Here is a tiny trained network, its code and every weight. The questions are about switching its units off for an input and a target symbol, where a switched-off unit gives its printed mean instead of its output.

import numpy as np


def w(rows, s, z=0):
    codes = np.array(rows[::2]) - 128.0
    scale = np.full(codes.shape[1], s)
    scale[-1] = z or s
    return codes * scale


def norm(h):
    return h / np.sqrt((h * h).mean(-1, keepdims=True) + 1e-5)


def f(y):
    return y / 2 * (1 + np.tanh(0.7978845608 * (y + 0.044715 * y**3)))


def softmax(a):
    e = np.exp(a - a.max(-1, keepdims=True))
    return e / e.sum(-1, keepdims=True)


def log_softmax(a):
    a = a - a.max(-1, keepdims=True)
    return a - np.log(np.exp(a).sum(-1, keepdims=True))


def net(x, mask):
    ids = ['αβδεηπφψ'.index(c) for c in x.split()]
    T = len(ids)
    res = E[ids] + P[:T]
    u = 0
    for l in range(2):
        r = norm(res)
        for j in range(2):
            rows = slice(2 * j, 2 * j + 2)
            q, k, v = (r @ M[l][rows].T for M in (Q, K, V))
            z = softmax(np.where(np.tri(T) > 0, q @ k.T / 2**0.5, -1e9)) @ v
            o = O[l][rows]
            res = res + np.where(mask[u + j], z, o[:, -1]) @ o[:, :-1]
        u += 2
        y = f(norm(res) @ A[l][:, :-1].T + A[l][:, -1])
        res = res + np.where(mask[u : u + 4], y, B[l][:, -1]) @ B[l][:, :-1]
        u += 4
    return log_softmax(norm(res)[-1] @ U[:, :-1].T + U[:, -1])


Q, K, V, O, A, B = {}, {}, {}, {}, {}, {}
E = w([
[200,113,184,173,91,114,161,160],'α',
[81,117,169,202,90,76,194,63],'β',
[192,200,180,118,118,81,119,182],'δ',
[110,29,117,183,161,94,163,103],'ε',
[77,103,177,133,145,117,169,152],'η',
[147,226,156,113,127,166,164,212],'π',
[172,79,149,1,82,89,243,69],'φ',
[141,151,120,178,43,164,164,153],'ψ',
],0.016)
P = w([
[156,164,97,137,179,112,134,89],'0',
[159,152,139,77,139,137,252,119],'1',
[150,108,106,106,78,64,157,125],'2',
[135,165,133,116,125,157,205,113],'3',
[133,99,110,110,80,62,142,124],'4',
[133,159,136,125,118,167,177,119],'5',
[111,105,105,119,93,67,138,127],'6',
[129,155,134,125,118,177,161,126],'7',
[100,89,115,120,85,68,115,125],'8',
[132,142,145,124,117,182,150,130],'9',
[80,86,113,125,98,68,105,134],'10',
[132,137,143,132,127,179,148,119],'11',
[50,100,95,142,122,75,101,131],'12',
[122,134,141,143,143,174,146,141],'13',
],0.014)
Q[0] = w([
[254,181,160,175,110,133,115,134],'0.h0',
[113,151,229,225,91,176,80,108],'0.h0',
[99,120,99,121,184,86,163,117],'0.h1',
[176,131,141,157,162,190,71,74],'0.h1',
],0.0091)
K[0] = w([
[191,228,116,100,131,115,125,163],'0.h0',
[157,227,197,97,198,89,80,241],'0.h0',
[91,45,133,151,116,118,188,148],'0.h1',
[130,2,130,97,55,182,143,162],'0.h1',
],0.0061)
V[0] = w([
[20,131,104,147,51,118,108,37],'0.h0',
[179,87,137,149,128,132,138,9],'0.h0',
[98,109,178,68,2,130,157,65],'0.h1',
[90,129,41,200,141,63,125,63],'0.h1',
],0.0061)
O[0] = w([
[233,3,126,103,118,57,128,119,2],'0.h0',
[97,103,175,94,58,186,64,57,58],'0.h0',
[43,192,172,184,151,144,200,169,112],'0.h1',
[199,113,171,92,39,159,109,168,43],'0.h1',
],0.0076,0.0041)
A[0] = w([
[189,194,140,138,190,230,155,181,14],'0.n0',
[71,216,142,134,123,83,246,163,138],'0.n1',
[129,96,140,186,62,254,166,153,124],'0.n2',
[133,56,222,223,151,188,40,105,3],'0.n3',
],0.0057,0.002)
B[0] = w([
[154,109,119,177,71,149,117,146,175],'0.n0',
[87,30,172,89,85,113,116,136,245],'0.n1',
[88,90,116,100,178,108,186,128,152],'0.n2',
[164,118,113,154,120,209,125,246,130],'0.n3',
],0.011)
Q[1] = w([
[159,198,85,114,52,44,138,101],'1.h0',
[149,206,190,138,220,249,198,107],'1.h0',
[141,162,204,143,152,238,158,154],'1.h1',
[146,120,129,88,181,208,157,126],'1.h1',
],0.012)
K[1] = w([
[197,162,129,91,100,143,155,123],'1.h0',
[35,61,118,115,152,92,107,160],'1.h0',
[6,114,146,136,141,71,134,203],'1.h1',
[47,85,97,77,108,76,183,170],'1.h1',
],0.012)
V[1] = w([
[151,83,139,203,119,154,121,86],'1.h0',
[115,190,63,174,141,118,124,116],'1.h0',
[102,95,123,125,164,95,246,132],'1.h1',
[103,87,98,103,110,201,118,130],'1.h1',
],0.012)
O[1] = w([
[114,196,157,203,202,97,178,93,108],'1.h0',
[94,182,107,122,107,54,162,63,60],'1.h0',
[118,156,100,210,187,120,64,50,254],'1.h1',
[33,10,16,150,113,79,172,190,153],'1.h1',
],0.012,0.0068)
A[1] = w([
[186,144,185,125,124,175,13,114,1],'1.n0',
[125,156,56,78,58,2,71,133,90],'1.n1',
[94,164,97,120,220,85,118,66,97],'1.n2',
[163,121,159,165,128,119,99,141,100],'1.n3',
],0.013,0.0072)
B[1] = w([
[135,184,67,175,66,3,68,205,156],'1.n0',
[68,138,40,219,126,178,103,74,254],'1.n1',
[205,200,129,88,194,150,123,235,174],'1.n2',
[182,112,210,132,56,125,154,121,146],'1.n3',
],0.013,0.0059)
U = w([
[80,177,185,115,146,87,211,109,119],'α',
[158,140,211,176,105,141,137,99,78],'β',
[151,180,161,48,130,175,147,101,254],'δ',
[149,88,93,95,125,169,152,219,130],'ε',
[169,154,146,144,102,92,73,154,135],'η',
[103,167,62,172,112,142,143,96,119],'π',
[78,102,189,115,176,119,2,124,45],'φ',
[145,201,114,133,216,118,155,156,171],'ψ',
],0.0099,0.0054)

Each question gives the input, a string of symbols that net reads in full, and the target symbol t.
The units are the heads (2 rows each of Q, K, V and O) and the neurons (one row each of A and B). Each row of codes is followed by its name. A weight is (code - 128) times the scale printed after its matrix; where a second scale follows, it is the last column's (O, A, B and U).
mask holds one flag per unit, layer by layer, with each layer's heads first. A switched-off unit (its flag False) gives its mean, the last column of its rows in O or B, instead of its output. The means were averaged over made-up inputs and are rounded, as every weight is.
A unit's drop is (log p(t) with every unit on - log p(t) with that unit switched off) / (log p(t) with every unit on - log p(t) with every unit switched off).
The circuit of an input: a set's keep is (log p(t) with only the set's units on - log p(t) with every unit switched off) / (log p(t) with every unit on - log p(t) with every unit switched off). Starting from all 12 units, units are removed one at a time, each time the one whose removal leaves the highest keep (on an exact tie, the one counted first), for as long as the keep stays at least 0.8.
circuit, biggest first: the units of the circuit, biggest drop first
unit that matters most: the unit with the biggest drop
top k neurons: the k neurons with the biggest drops, biggest first
k most important neurons of layer l: the k neurons of layer l with the biggest drops, biggest first
input ψ ψ π α π η, target φ: 2 most important neurons of layer 0 => [0.n1, 0.n3]
input ψ ψ π π, target ε: circuit, biggest first => [1.h0]
input β π π, target β: circuit, biggest first => [1.n3, 1.h1]
input η π π π ε δ π ψ ψ ε π α ε, target η: top 2 neurons => [0.n1, 1.n0]
input π π π ψ δ α ψ π π π π, target π: circuit, biggest first => [1.h0, 1.n1, 0.h0]
input ψ α π δ ψ π η π β ψ ε π ψ, target ψ: circuit, biggest first => [0.n1, 1.n2, 1.h0, 0.h0]
input δ ψ ε ε α π α, target δ: circuit, biggest first => [1.h1, 0.h1]
input ε π ε ψ ε ε π α δ, target ε: circuit, biggest first => [0.h0, 1.h1, 0.h1]
input φ δ δ ε α π φ, target φ: circuit, biggest first => [1.h0, 1.h1]
input ε ε π η φ π α η π, target ε: circuit, biggest first => [0.h0, 1.h1, 0.h1, 0.n1]
input ψ φ β π π ε ψ π η ε α, target ψ: top 2 neurons => [0.n1, 0.n2]
input ψ ψ ε φ π β π ε ε δ φ, target ψ: top 3 neurons => [0.n1, 0.n2, 1.n2]
input π π ψ η η π π ε, target ψ: circuit, biggest first => [0.n1, 1.n2, 0.n0]
input α π ψ ψ δ π α ψ η π ψ π α, target α: unit that matters most => 0.n1
input π π π φ η α π π ψ ψ π η η, target π: top 2 neurons => [1.n1, 0.n2]
input β δ ψ ψ ψ π ε π π ψ π η π, target β: top 2 neurons => [0.n1, 1.n3]
input π π π ε π η φ, target π: top 2 neurons => [1.n1, 0.n1]
input π π δ η α π ε π φ π π π π ε, target ε: top 4 neurons => [0.n1, 0.n3, 1.n1, 0.n2]
input π ψ ε α ψ π η, target π: top 2 neurons => [1.n1, 0.n1]
input ε η π π η π π δ ε π π α δ δ, target η: circuit, biggest first => [1.n0, 1.n3]
input β β ψ, target β: top 2 neurons => [0.n1, 0.n2]
input ψ ψ π η ψ, target ψ: top 4 neurons => [0.n1, 0.n2, 1.n2, 0.n0]
input δ η π δ π α π π η, target δ: circuit, biggest first => [1.h1, 0.h1]
input π ψ π φ ε π φ, target π: most important neuron of layer 1 => [1.n1]
input π π η ε ψ π ψ η π ε π ε, target ε: top 2 neurons => [0.n3, 0.n1]
input η ε ε π π π β, target η: 3 most important neurons of layer 0 => [0.n0, 0.n1, 0.n2]
input φ π α, target φ: unit that matters most => 0.h1
